[74] [ 16 -29 -14  17 -17  -1  -6  -2  15  16  20  -8   1 -11  16  33 -16  -9
  -8 -23 -29  16  -7  -9   6  -9  -5  18   1  11   0  -6]
[76] [ -5  51   7 -10 -29   3  31  30 -20 -18  -5  -4  22  22  11   6 -31  -6
  -7  22  11   6  12  22 -24 -30  30  26  -5  25  -3 -17]
[74] [ 32  -4  11  19  39   6  -2 -23 -22 -40  12  -1 -20   0   9 -39  31  10
  33   6  29  17 -11  19  -3 -25  21  37  40   4 -30  -1]
[81] [ 49  17   3  -9  31  31  -9 -29  -2 -10 -13 -57 -38 -27  22 -21  36  26
  27  13  26 -26 -29  16   1   5  39   7 -11 -18  -8  -2]
[74] [ 23  15   4   5  -3  12   3  -6  -3 -13  -2 -16  -5  -5  25   2  -6  10
   8  -6  -2  -3 -18  11 -12 -15  27  22   4  -2 -10   4]
[75] [   3  -43    1  -48   15    1   13   33   -9  -14   23  -30  -39   31
    1   84  -61   38 -103   19   24   11   16   12   59    7  -35  -17
  -21  -18  -16   73]
[75] [-11 -22 -29   7  -1 -10  -7  -4   7   7   4  13  15   5 -32 -32  49 -10
  26  10   0   5  18  -9  11   6 -33  -9  23  18   7 -23]
[81] [-29  15  16   8 -28  -8  30   1 -10  17  -1   5  26 -23  -6  12 -17 -13
  14  17 -11   0 -18  24 -14 -12  13  24   1   4  -2 -18]
[81] [ -9  64  39  31 -12 -23  29  24 -54   0 -23 -14 -16  -1  51  21 -48 -20
  26  40 -13  24   7  58 -59 -28  79  86 -33  44 -25  -1]
[78] [ -2  24 -55   5 -41 -16  -4  16  24  24 -18 -15  20   9  11  -5  36 -21
  19  -7 -50  -6   3 -15 -19   8   1   7 -24  26  34 -36]
[74] [-20 -48 -14  54  15  -9 -63 -48 -12  57 -19  -1  -1 -14 -29 -25  39  14
  97  13 -11   9  28 -12 -12  30 -27 -21  50  29  18   0]
[74] [-43  12 -17 -10 -17   0  12  33 -16   9  -5  -6  49 -10 -47  -5  -2   2
  36  47  47   8  47  29  -5 -22  -2   2  11  61  26 -37]
[78] [-18 -24 -33 -13  47 -37  -4  15  17 -17   2  -1 -22 -24  -6   1  48   3
 -13 -16  -7   6 -26  11  27  17 -11  11 -30 -14  18  23]
[75] [ -2 -33  -4  13  46 -25 -35  13 -30   7   2 -17 -47  26   3  26 -16  11
  -4  20  16  39  47   6  12  14  -8   7  -8  35   2  33]
[75] [  2  -2  -5  -3  16   8  -9  13  13 -42   4  44  23   4 -12 -41  19   1
   5 -26  25  -1  20  -9  -3 -18  -8  -6  19   8  -7   3]
[74] [-20 -18 -40  -4 -32   5  12  31   9  13   8 -25  46 -36 -22  33  -5  10
  23  20  14   7  20  33   9 -30  -4  26   4  57  19 -20]
[78] [ 26 -32 -12  21  67 -18 -45  -6 -19 -21   5  -2 -52  27   4 -28  37   6
  18   1  22  35  36  -8   9  10  -6   9  13  25  -8  17]
[78] [  0 -16  20 -12 -14  30 -18 -40  13  19   9  20  17  30 -36 -16 -14  11
 -16 -16  10 -20  -4 -57  17  24 -47 -86  46 -49  12  -7]
[78] [ 26 -29 -30 -10  43 -26 -42  -3  11  38  -9 -53 -86  19  21  29  28  -4
 -37   1 -31   5   9 -31  31  66 -17 -27 -68 -14  23  21]
[75] [-16 -48 -25  11 -43  10   0  22  37  21  18  29  54 -43 -18  27 -14 -14
   5 -23 -16   0  27   0  10 -20 -31   8   3  39   0 -10]
[75] [ 15  34  39   4  38  -6   2 -22 -30  -7  -7 -34 -45  -5  31   8 -19   9
   3   6   8   6 -45  15 -14   5  52  17 -15 -32   1   7]
[74] [-25 -57 -83   7 -34 -21   0  30   9  20   9 -12  35   1 -37  15  49   5
  28  36 -12  20  49  24  27 -11 -55  25  26  74   9  -8]
[76] [  4  -5 -24 -11  13  -7  12  21 -16 -33  -2   8  -6  30 -19 -41  52   1
   6  43  31   7  45  21  13  -9 -21  17  14  34 -28   2]
[76] [ 10   7  -2 -23  43  -3 -13   7 -11 -27  -6  -5 -33  35  -8 -26  22  12
 -20  13  33   0  20 -10  15  17  -8 -26  -8 -10   1  15]
[76] [ 21  15  22   5  33 -14   4  14 -55 -28 -21 -24 -71  45  47  14 -16  24
 -16  50  10  16  30  45 -11   2  27  48 -17  15 -55  70]
[78] [ -9   5   2 -15  25 -13  -9  -3   3   6  -2  -7 -19   8 -10  -1   6  -3
 -18  -6   4   0 -12 -19  12  25  -5 -30 -19 -25  25  -3]
[76] [ -8   5  20  -4 -25  10  19  24  -3 -23  -6  45  17  16  10   3 -32   0
 -27   1  -1 -10  30  12 -10 -16  -9  10   1   6 -42  38]
[76] [ 20  20  22  21   4 -10 -12  -1 -36   7 -28 -25 -58  33  60  32 -35  15
  -6  20 -30   7  12  20 -28  13  33  34 -23   5 -33  59]
[78] [ 11  27 -25 -45 -23  27  29  29  21 -38  -1  -2  31   9 -12 -19  19  10
 -28   6  28 -29   8   4  12 -19  -6 -14  -7  -1  -1 -11]
[74] [ 10  28 -12 -31  -9  -3  16  23   2 -29 -18  20 -18  63   7 -32  30  -7
 -47  17  -8 -21  30 -14   5  20 -24 -20 -22 -15 -25  21]
[75] [-21  -9  -6  33  18 -28 -26 -23 -19  38 -19 -16 -20 -10  -4  -7  28  -1
  56  19 -21  12  -2   8 -15  25   4  10   4  13  17  -2]
[78] [ 22   3  -9 -22 -11  19   1   9  10  -1  -2 -17 -10  15   6   7  -2   6
 -28   7   6 -16  16  -9  12   7  -8 -18 -17  -3  -7   6]
[81] [ 29 -21 -26  10 -18  16   2  -2  18  12   8 -33   3 -41  16  18  16   2
  20   0 -12  -4  -7  18   6 -15  11  35  -8  25  -8 -13]
[76] [ 43 -34 -35 -10  -3  30 -10  10  37 -12  26  -3  14 -19 -13 -21  35 -14
  -2 -16  23  -3  31 -19  26 -16 -20  -5  -1  31  -4 -40]
[75] [ 42  14 -29  28 -15  -6 -30 -34  -3  67 -23 -63 -50  17  25 -18  54 -30
  44  30 -50  -3  11 -27 -17  46  12  -1 -32  20  16 -54]
[76] [ 30  19  -4  53 -22   6 -25  -6 -11   1 -33 -17 -11 -15  80  24 -23  24
  55 -20 -51   0  -5  33 -59 -24  59  71   0  33 -27  50]
[74] [  2  17   0 -14  11   6  -2  -2   2  -4 -17 -32 -13 -20  18  18  -5  29
   0  -3   2 -20 -30  17  -3   6  25   1 -20 -21  11  27]
[74] [-29  28  14  -8  10 -13  30   8 -27 -23   5   6  22   0 -24 -16  -1   0
  14  25  34  13 -15  28  -6 -23  17  17  21   4   7 -22]
[78] [-19  13 -21  19 -12 -16   6 -10 -17 -11   2   3  33  15 -14 -20  22   7
  45   7  -4  19 -18  11 -16 -24   3  22  55  15  17 -22]
[75] [ 35  -9 -14  -2  10   4 -16   3  -8  -1   6 -12 -33  47   2 -19  20 -11
 -13  20  10  13  47 -22  12  12 -18 -12  -3  22 -12 -13]
[76] [-15   0 -16  -3  -4 -11  33  11 -13 -24  21   1  31  -6 -28 -16  24  -5
  18  25  25  21  -9  29   9 -35  -1  34  34  24   1 -36]
[81] [ 38   4 -26  -3  42   5 -24  -4   8 -14   0 -35 -28 -12   4 -35  54  -2
  26  -2  26   3   4  -6   6   3  21   4 -17  17  17 -32]
[81] [-11 -10 -20   9 -15 -11 -10 -14 -13  16 -10   1   0  41 -15 -12  23   9
  15  23 -17   3  16 -10   1  17 -33 -16  34   4   1   8]
[81] [ -8 -28 -16  18  13 -10 -13   2   8  -3  20  22  22 -16 -24 -18  20 -16
  27 -15  11  24  14  -7   5 -15 -13   8  24  29  12 -30]
[81] [ 26  41   3 -41 -44  48  20   7  24 -14  -1 -19  30   9  11  13 -36  17
 -39 -16  12 -37 -18 -17  -1 -15  13 -34  -7 -28  10 -12]
[78] [ 16 -17  18 -19  10  24   4  -6  10  -6   9   1 -11 -13  -7   0  -4   7
 -25   1  23 -18   2  -3  22   5 -12 -20  -7 -21 -20  12]
[81] [  0 -18  17 -26  24   2  -7  24  24 -24  14  32 -10   2   6  27 -42   1
 -72 -47   8  -2   3 -24  23   7 -15 -30 -32 -31  -1  40]
[75] [ -8  13   2  25 -13   0 -13 -24  14  27 -26   0   9 -41  17  -9  16  -1
  48 -19 -37 -24 -31   2 -30  12  22   7  -9 -12   9   1]
[74] [-11 -25  14  34  -7 -22 -30 -22   3  55  14   7 -10   7   4  36 -42 -28
  -4 -32 -46  29  -7 -44  -6  24 -12 -20  -1  -7  29 -18]
[78] [-30  16  -1  -2 -30 -15  16  -4   1  27  -6 -10  17  -5  -1  30 -20  -1
  -4  -1 -32  -5 -37   2  -7   8   2  -4  -4 -20  25  -5]
[75] [-37  12 -20 -25 -18 -22   5  43 -19   5 -11  -9   5  56 -13  41 -37  15
 -40  30   2  13  39   3   6   9 -23 -20 -11  20  23  27]
[78] [ 20 -25 -25  -1 -26  13 -11   3  13   6  -2  -7  -4  22  14  21  -3  16
 -18  -3 -22  -8  22  -9  11   5 -27  -6   7   7 -17  32]
[76] [-17 -30 -19  -1 -28   3  26  -1  22  13  31  13  50 -37 -43  -6  22 -24
  12   1   4   5 -10   1  22 -20 -28   5  23  14  10 -56]
[81] [-17 -32 -37  13 -10 -31 -22  -1  14  44  -8  12 -12  21 -19 -12  47 -29
   6   8 -44   5  33 -31  11  43 -50 -22 -15  15  13 -12]
[81] [-20 -29  38  51  -4 -19  -8  16  -6  14  12  61  11 -31  18  23 -54 -38
  11 -27 -24  33  33  10 -27 -20  10  47  -9  40 -31  11]
[74] [ 27 -25 -27  -4  17  15   5  13   1 -34  15 -16   1 -21  -3 -11  32  16
  16  15  36   8  17  33  18 -32   3  39  15  37 -23   1]
[76] [-23  21  22 -16   5  11   3  -6  21  -4   8   8  38 -38 -14  12 -37   6
  -7 -46  16 -12 -52 -16  -4  -9  20 -33  -1 -40  46 -20]
[81] [-16  21   3 -21  45 -19  18  -9 -20 -15  -5 -32 -23 -16 -17 -18  39  12
  12  30  31  -2 -42  28  13  10  20   6  -8 -26  17  -9]
[75] [-15  17  27  21  36 -21 -14 -19 -36   3 -18  -5 -29   5   9  -9  -2  10
  33  14   4  13 -12  15 -22  12  27  11   7  -8   2  19]
[76] [ 11 -35 -60  -4  16 -23  -8  -9  -3  16  13 -25 -22  35 -47 -50 103 -22
  22  51  10  20  36 -16  39  26 -53 -12  17  32  11 -56]
[ -4 -10   5  32 -10 -12 -16 -34  -1  29  -3   2  -3   0  13   8  -4  -2
  24 -19 -43   7 -29 -15 -15  12  -1   1  22 -17   7   3] -> [74]
[ 13 -26   1  12 -47  25  15   5  29   8  27  30  44 -28  -4   8 -20 -27
  -5 -23 -11  -1  13  -9   3 -29 -14  13  12  21 -21 -31] -> [74]
[ -2   8  25   9  24  -3   1   9 -13 -19  12   4   0 -20  11  13 -35  -2
   3 -14  22  22  -9  15 -11 -25  34  26  -3  10   3  -3] -> [75]
[ 20   9  17   0  -4  22   2  -6   9  -7   1  -1   2 -19  17   2 -17   2
  -2 -16   4 -12 -12   0  -8 -11  20   4  -7  -9 -11   0] -> [74]
[ -1 -26  16   5 -37  29   1  10  30   0   1  52  34 -23   7  13 -36  -2
 -18 -31 -14 -24  25  -6  -4 -12 -21  -7   0   2 -36  33] -> [78]
[ 18   3  -3  20  -7  11  -1 -16 -20  -1  -5 -24  -2  -2  14  -4   7  18
  40  21   3   4  -2  25 -14 -18  19  32  29  20 -17   2] -> [81]
[-11 -15  39 -13   3   7  22  14  -2 -30  16  45   7   4  -1  18 -48   5
 -51 -14  15  -1   2   7  13 -15 -15  -3   7 -24 -37  43] -> [76]
[-13  12  27 -13 -18  10  11   7   6  -4   1  28  17  10   0  14 -45  -1
 -36 -17  -2 -12  -2 -15  -4   0  -6 -26  -4 -25  -3  15] -> [81]
[  8  -4  -9  -8  10 -13  19  11  -7 -33  15  15  -9  28  -3 -18  23 -10
 -24   9   5  15   4   4  15 -10 -14  17  10   0 -21  -1] -> [74]
[ 14  -1 -31 -11 -35  11  -8  13  24  13 -10  -6   5  21  11  12   2   0
 -22  -9 -28 -17  22 -22   3  12 -20 -20 -18   7   4   7] -> [78]
[-18 -22   0  -3  -5 -20   3  -6  -5  13   7  28  -9  44 -24  -8  11 -15
 -28  13 -17   8  15 -25  19  26 -51 -29  15 -17  -9   6] -> [76]
[-21 -35 -47  16  15 -41 -17 -29 -10  34  -6  -8 -20  28 -43 -44  97 -12
  43  41 -23  13   9 -13  22  44 -55 -15  29   7  15 -22] -> [76]
[  3   6 -25  15   0  -7 -19 -10   6  -9  -4   6  14  14   2 -22  25   6
  29 -22 -14   7 -10 -15 -14  -6   1   0  28   4  20  -8] -> [76]
[-22  35   1  -2  22 -25  10 -10 -31   2 -16 -18 -12  15 -19 -36  40  -4
  33  41  15   5 -13  14 -10  13  14   2   5  -4  19 -27] -> [81]
[-35 -37 -31  15 -21 -31   7  -4   8  29  15  -5  21 -17 -15  39   3  -1
   7  -6 -40  20 -31   7  15   0 -26  16  18   2  24  -2] -> [74]
[ 13  23  37 -20   9  20  32  37 -18 -63  11  16   5   2  24  19 -59  17
 -42   0  45   5  10  38  -5 -48  34  36  -4   7 -41  37] -> [76]
[ -5  38  33   3  12 -11   9  16 -44 -31 -13   4 -20  43  30  15 -50  18
 -15  16  11  18   9  24 -27 -16  33  25   5   3 -20  43] -> [81]
[-13 -27 -48   3  13 -19 -34  19 -14  18 -15 -11 -13  41 -32 -21  47   5
  27  46  16  17  81  -4  12  23 -41 -17   6  60  13   0] -> [74]
[-13  -1 -27  23 -23  -3  11   2  -3  13 -17 -11  25 -42  -3 -15  43   1
  68  31  -9  -7   6  46 -18 -18  14  51   8  46 -11 -13] -> [76]
[-10 -33 -33 -29  44 -10  -7  16  36 -28  34  12  18 -25 -46 -17  38  -7
 -21 -36  37  13 -13 -22  45  -4 -28 -28  -2  -8  43 -32] -> [81]
[ -8  13  34  -5  -4  13   9   2 -12  -8   2  16  10   4  -2   6 -41   4
 -13   1  19  -3   4   2  -7 -10   8  -9   8  -9 -10   8] -> [78]
[ 40 -16  12  -4  -2  39 -12  12  22   3  -5 -10 -18 -39  31  20 -22   4
 -14 -11   9 -25  30   8   2  -3  16   8 -45  15 -33  25] -> [76]
[-21  33   3 -21   7 -13   1  -2 -11   3 -33 -25 -22  18  16  21  -9  33
 -17   8 -16 -22 -33   9  -6  28  12 -19 -21 -43  18  48] -> [75]
[ -4  18  -5   3  13 -12   5  15 -33 -12 -33 -11 -28  17  11 -21  32  15
  26  55  11  -5  36  44 -14   6  12  33 -11  30 -33  35] -> [76]
[ 25  46  35 -17  27   8  -7  24 -33 -33 -28 -14 -54  47  50  14 -48  24
 -41  14  21  -5  29  12 -21   6  40   3 -40  -6 -27  62] -> [76]

(82) [ -3 -33  -8 -16  21   7   0  10 -29  57 -30  10   3  -2  -4 -13  21  17
   2  -7 -18   8 -14 -17   4 -42  -8  21  14  -7 -26 -10]
(82) [  4  18 -24  -4   0  -9 -17 -11 -10   5 -15 -15  -3  14  33   4  10  19
  -7  14  -4  13 -30   5  -9 -17  22  42   2 -18  22   3]
(92) [ 25  -1  25 -23   5  21  11  -6  11 -35  11 -40 -25 -29   2  19  14 -60
  10  -3  -5  -9  31  -9 -10 -16  16 -15  23  10  17   3]
(92) [  9  -8  28  11  -9  -5   5 -12  35 -21   2  -8 -31  25  -3  50 -17 -16
  22 -29  11 -17  11  26 -18  17  -7   2 -16  21  -9 -23]
(82) [-14  18  51  33   5  17  11   3 -12   9  -4  25  -5  23 -18   9 -25 -13
  -2   6 -17 -16  35 -22  -4  33   5 -19  13 -40 -20  11]
(92) [  3  18  32 -10  21  -5 -30 -12  -3   9  -1  16  -8  22  -2   3 -15  22
  31  -8  -9  11   8  -3  -1 -48   2  64  -2 -32   1  11]
(90) [  0  -5  12  -5   6  -1   9  47  20  26  11  42 -25   4 -18 -27 -22  32
  33 -32 -15  22  13  -4  -6 -24   2  25  15  26 -13  -9]
(90) [  2   8 -11  -1   5   1   9 -19  -5  34 -25 -12 -32  36  21  40  -5  36
 -10 -16 -18  43   2  36 -23 -29   0  48  -3   0  -4 -28]
(87) [  3  16   7  11 -15  19   5  64 -14  21  15  32 -13  40   3 -38 -19  23
  -7  39  14 -19  15 -16 -39  49  15 -22  55 -14   4  27]
(82) [ 30 -18  20 -33  10  10   2  -4 -22 -19  -6 -32   3 -23  -2   7  30 -39
  -8   8  -1 -33  -7 -12  13 -25   6  -7  23  -5   8   3]
(92) [  5   4  42   8   6 -37 -26   8  18 -16  12  12   1 -11 -25 -14 -14 -23
  43 -27  -6 -33  11 -20  12 -21  -3  18 -22 -14  -5   4]
(90) [  4  31  -4  20 -23 -45 -13  57   1 -15  37   0   7 -10 -14 -66 -13  -5
  -1  17  19 -39  19 -14 -17  33  -2 -38   4  -3  26  22]
(92) [ -7  13   5  12  -1  -9  -7  14  10  -7  14  -3  -9   1  -1 -17  -6   0
  14  -1  14 -16   5  -8 -12  12   1  -9   0   2  14   8]
(90) [-28 -12 -38  11   4  30  -1 -18   2  47 -21   1 -13  32  29  19   2  27
   2  13   9  37  -4   8 -36  12  -4   9   2   2 -13  -5]
(87) [  4 -14  -8  -5 -12 -31 -34   2  22 -18  28   0  14  11 -14 -12  -9   6
  25   1  53 -33   2  21 -12  13 -41 -13 -33  19   3   5]
(92) [ 15 -19  50 -16  19   3   3   1 -10   5  -8  17   1 -11 -31   7  -2 -17
  16 -24 -24 -13  15 -15  25 -38  -7  15   5 -12 -27  -6]
(92) [  2  -3  19  21 -11 -39  -2   3  24   7   8  -4 -27  34 -21  25 -26  15
  17 -38  19 -17  25  41 -25   7 -39  -1 -36  22 -14 -31]
(92) [  4 -14 -12  -9  -1  11   4 -14  21 -18   3 -33 -13 -23  11  17  16 -40
  12  -5   7  -1   5  -2 -12   0   5 -17  -2  23   9  -6]
(87) [-10 -25   2   8  -5 -13 -14 -30  16  -4   1  16  25   5 -21  20 -11  -6
  12 -12  15  -6   6  16  13  11 -37 -11 -45   4 -31  -9]
(90) [ 16  -6 -28 -33  -8  14  -1 -61 -14 -59   2 -25  53 -33  11  28  25 -20
 -47  31  11  11 -28  24  50   3  -5 -15 -22   1  15   9]
(82) [-13  -6   2  12   6   6  -8  14   7  28  -6   6 -17  10   6  -9  -2  -7
  26  -1  -1  -4   9 -22 -27   2   6   3  11  -7  -8   4]
(92) [ -7  -9  17  -4  14  16   0   5   2  39   0  19 -22  32 -13   8 -18  30
  20 -14   6  19  32  13 -25 -18 -26  17   5   5 -22  -8]
(90) [ 14 -11 -22  16 -40 -59  -5  46 -13   7  16  16  30  23 -27 -34 -13  24
 -34  13  31 -46  -3  32  -7  51 -44 -48 -22  12 -14  -9]
(92) [ 27 -16   1  -2 -27 -41 -19 -27  42 -42   1 -18   4 -14  -2  40  -3 -63
  20 -22  -8 -14   9  20  -1  -2  -3   5 -45  11 -11 -19]
(90) [ -4  12 -41  16 -25 -35 -26  -5  16  -7   4  -3  13  17  20  -4  -7  12
  -1  14  18   2 -19  18 -17  23  -2   8 -29  -1  12   2]
(92) [-18   0 -42   0   2  16  10 -23   8  11  -5 -23  -6 -14  20   9  12   3
  -8   1   0  43   4   9 -12  -4   0  -6  -9  19   8  -8]
(90) [ 10   1  36   2   8  30  51   2 -67  -6 -26  -6  25 -27 -17   3  24 -28
 -75  23 -40 -29  -9 -27  52  22  20 -51  41 -35 -10   3]
(87) [  4 -26  53  -8  17  23  -3  -4  21 -12  -4  29  -7  -5 -17  19  -6 -29
  45 -24 -12 -20  -3 -28  20 -13  12  17   8  -3 -25   2]
(90) [ -3  18  37   0  10  -8  18 -21 -22 -43  23  -6  39 -52 -47 -15  -1 -24
 -32  -6  -9 -14  30  -5  62  -3 -24 -48 -22 -10   3   9]
(87) [  5  -8 -26 -13  -8  19  -7  10   2  11   5  -8  -2  -5  14 -12   8 -23
   4  27   3  15  22 -11 -32   4   6 -13  22   0   1  14]
(82) [ 21 -23  -1 -44  15  30  -7  -8  -7  10  -8  -6  -5 -10   8   8  18 -14
  13   7 -11  21   7  -7  -6 -48   6  29  26   0  -5   5]
(87) [ 27  -9 -13 -26  -4 -18 -18 -40   5 -34  -3 -64   3 -32  15  28  30 -60
  -1   2   4 -11   3  10  -4 -31  -2   2 -20   1  19  -6]
(87) [  4  22  19   8  -2 -14  -3   0 -28 -19   2   6  19  23  -4  -3  -5  33
 -31  17  16 -35 -30  11  25  21  -3   0  -1 -23  15   9]
(90) [-33  24 -72   9   4 -29 -36 -48  -7  20 -16  -3  39 -10  32 -15   9  42
 -10  12  -8  59 -36   7  16 -31   0  49 -51 -23  15   6]
(92) [ -6 -20  -9 -14  12  21  -1  -8  -9  29 -13  15   6   4   0   3   5  15
   3   1  -6  23  -1  -2   2 -20  -9  15   6  -1 -19  -2]
(90) [ 22   1   7  -4 -23 -23  12   0 -23 -29  29 -33  20   5 -34   4  -4  -8
 -53  19  43 -41  41  48  -3  38 -59 -75 -17  14   4  -5]
(82) [ 24   4  39 -24  12  10  -3 -60  17 -35  -5 -33 -12 -31  -6  58   1 -74
  17 -23 -42  29  53   4   9 -56   8  28 -17 -16  -7  -9]
(82) [-15 -12  -3  21 -10   1 -11  31  19  29  10  28 -16  45  -3 -11 -23  26
  27   4  34 -17  10   4 -43  40 -19 -13   4  11 -16   3]
(82) [-12  20 -23  27 -26 -11 -23  -2   8  19   7  25   9  48   8   2 -33  17
  -4  30  11  20  33  19 -42  42 -14  -1 -16 -26 -13  12]
(90) [ 29  -1   1 -32  -8  50  29  32  22 -26   4  22 -28  -6  26   8   0  -5
   6   6 -26  29 -21  -9   0   0  62  25  62  27  14   6]
(82) [-25  13 -16  49 -32 -30 -21   2  54  -2  26   6 -11  19  -4   1 -37 -27
  34  -5  22   2  54   9 -53  57 -20 -35 -42   7 -11   1]
(87) [  1   2 -57 -18 -11 -11 -12 -20 -15   2  12 -29  24  -1  10  -9  12  24
 -33  27  32  24   6  39 -12  -3 -36 -15 -21  13  16   2]
(82) [ 13   8 -15  -5 -22 -22 -22 -22 -17 -27  19 -18  39  12  -7   3  -3  -6
 -35  39  37 -23  17  32  -4  30 -38 -34 -26 -17   7  14]
(82) [ 10 -47  25 -21   9  16 -13  -2  22  17   8  -2 -18   5 -24  18  -3 -38
  47 -17  19 -14  50  -1 -33 -19 -37 -12  -1  18 -34  -7]
(92) [ -5  -7   0  13 -12   8  21 -13  49  -4  14 -17 -38  -6  -9  38 -19 -38
  21 -32  -3  32  65  25 -38  12 -17 -30 -20  41 -15 -26]
(87) [ -1  25  41  25   6 -30  -2 -36 -20 -39 -22  -6  24  -7  -3  25   4 -13
 -22 -11 -24 -40 -46 -10  59   4  22  17 -28 -44   8  -3]
(87) [-12  23 -15  29 -11 -25  13 -21 -15  -5 -16 -13  19 -19   3   5   4 -12
 -39   0 -30  10  -5   0  23  14  10 -15 -26 -21   2  -9]
(87) [ 11  28   8   9 -21 -36   5  13 -22 -31  34   4  27  23 -30 -16 -23  46
 -50  16  40 -32   9  49  17  40 -44 -39 -21   4  16   3]
(90) [  8  19   7  21  -8 -16  17   2 -19  14 -39   5 -10  19  20  24   0   9
 -29  -8 -51   6 -34   0  12   0  41  37   8 -30  -4 -19]
(87) [ 26   5  22 -20 -10   1  20  20 -13 -39  33  -1  14 -16 -32 -15  -6  -4
 -31  10  16 -23  25  19  21  15 -21 -45  13  17   9   7]
(82) [ 34   1  23  -9 -16 -10   8  -2 -35 -14 -11   0  17  28  -9  25  -2   3
 -48  20  -5 -30  -7  27  14  16  -7  -4   8 -25  -9  -6]
(87) [-11 -14 -35  -4 -17  -2 -15 -20  24  -5  24  10  32 -24 -17 -10 -11 -27
   7  11  11  34  51  10  -9  12 -36 -36 -35  13 -20   9]
[  1  20  28   1   8  12  -4 -29  -8 -48  -5   4  35 -49   0  -2  11 -59
  -5  14 -41  -6 -10 -49  53  -5  44   2   3 -46   8  28] -> (87)
[ -9  14 -13  25 -20 -38 -34   3  13  -1   1  43  28  29   3 -14 -26  27
  11   8   3  -4 -25   3   5  24   2  28 -31 -25  -8  10] -> (92)
[ 26  16  49  10 -10   1  38  12 -38 -14 -10  -5  -8  25 -16  28  -7  -1
 -56   6 -16 -36   7  19  14  30   4 -25  25 -20  -4 -12] -> (87)
[ -6  20   2  29 -16 -26 -33  55  42  -8  22   9 -22 -11  14 -52 -11 -48
  62   6  -1 -32  11 -58 -44  25  44  -2  17 -13  20  30] -> (87)
[ 19 -16   6 -31  11   7 -10 -12 -42  12 -12  -4  19  23  -3   9  14  31
 -25  20  17 -15 -19  19  11 -23 -24  17  10 -16  -4   2] -> (82)
[  0  31  34   3  20  35  29   3 -54  27 -27  21 -16  58  12  21  -9  78
 -46  15 -16   9 -30  14  14   0  20  39  45 -34   6  -1] -> (87)
[-19 -19 -47   0  -9   8   3  44  23  20  20  27   2 -12   2 -50  -1  26
  19   3  24  15 -11 -10 -15  23  -5 -25  10  45   0   7] -> (82)
[  2 -13  36 -20  20  33 -12 -24  33 -29  32 -33 -30  -7 -12  24  -2 -42
  50 -10  43 -17  52   1 -30 -12 -26 -21   1  24   9  10] -> (90)
[  7   2  25  15 -11  -7  14   9   3 -13   0  10  -9  24  -9  19 -14   7
 -10  -9   5 -26  -7  15   4  31  -2 -11  -1   5  -6 -11] -> (92)
[-12 -30  -2  -3  13 -12  -7  29 -14  45   2  12   5   0 -26 -38   6  23
  15 -11  21 -20   5 -10  -6 -14 -39 -16  -2  12 -20  -4] -> (92)
[  6   7   7   6  -9  17  12   1   4 -15   0  -4 -17  30  15  25  -6  10
 -11  10  16 -12 -12  16 -14  33  11  -5  16   6  10  -2] -> (92)
[-15   5 -12  25  -7 -37 -10 -25  -7  24  -7 -13   4  29  -9  18 -12  25
 -15 -10  15   2  18  38 -15   7 -45  -5 -47  -6 -13 -21] -> (90)
[  0   7   4 -26  34  14   0  -8 -40  40 -11 -21 -18  18   3  -1  13  53
 -11  -2   6  21   4  16  -8 -59 -20  37  16  -7  11  -5] -> (92)
[  1  -9  -9   6  -9  -9  13 -15  23  -1   2 -25 -23   2  -2  32  -4 -12
   2 -24   6  12  24  32 -21   4 -20 -15 -23  31  -6 -27] -> (92)
[ 23  11 -25 -29 -16 -27 -26   0  19 -46  41 -19  15 -17  -2 -21  -2   1
   4  11  37   0  10  30  -3 -12 -20  -2 -20  25  32  13] -> (90)
[-26 -42 -41  -2   2  16 -10  15   1  44  -7  41  35 -21  -8 -41   9   1
  16  12  -2  20  -6 -34   5   6 -13 -20  -1   6 -36  12] -> (92)
[  6 -29  14 -28  27  11 -13  16 -15  34  -6  -7 -13  -3  -8 -17  19   1
  29  -6  10 -17   3 -20 -13 -46 -14  16  22   1  -7   3] -> (90)
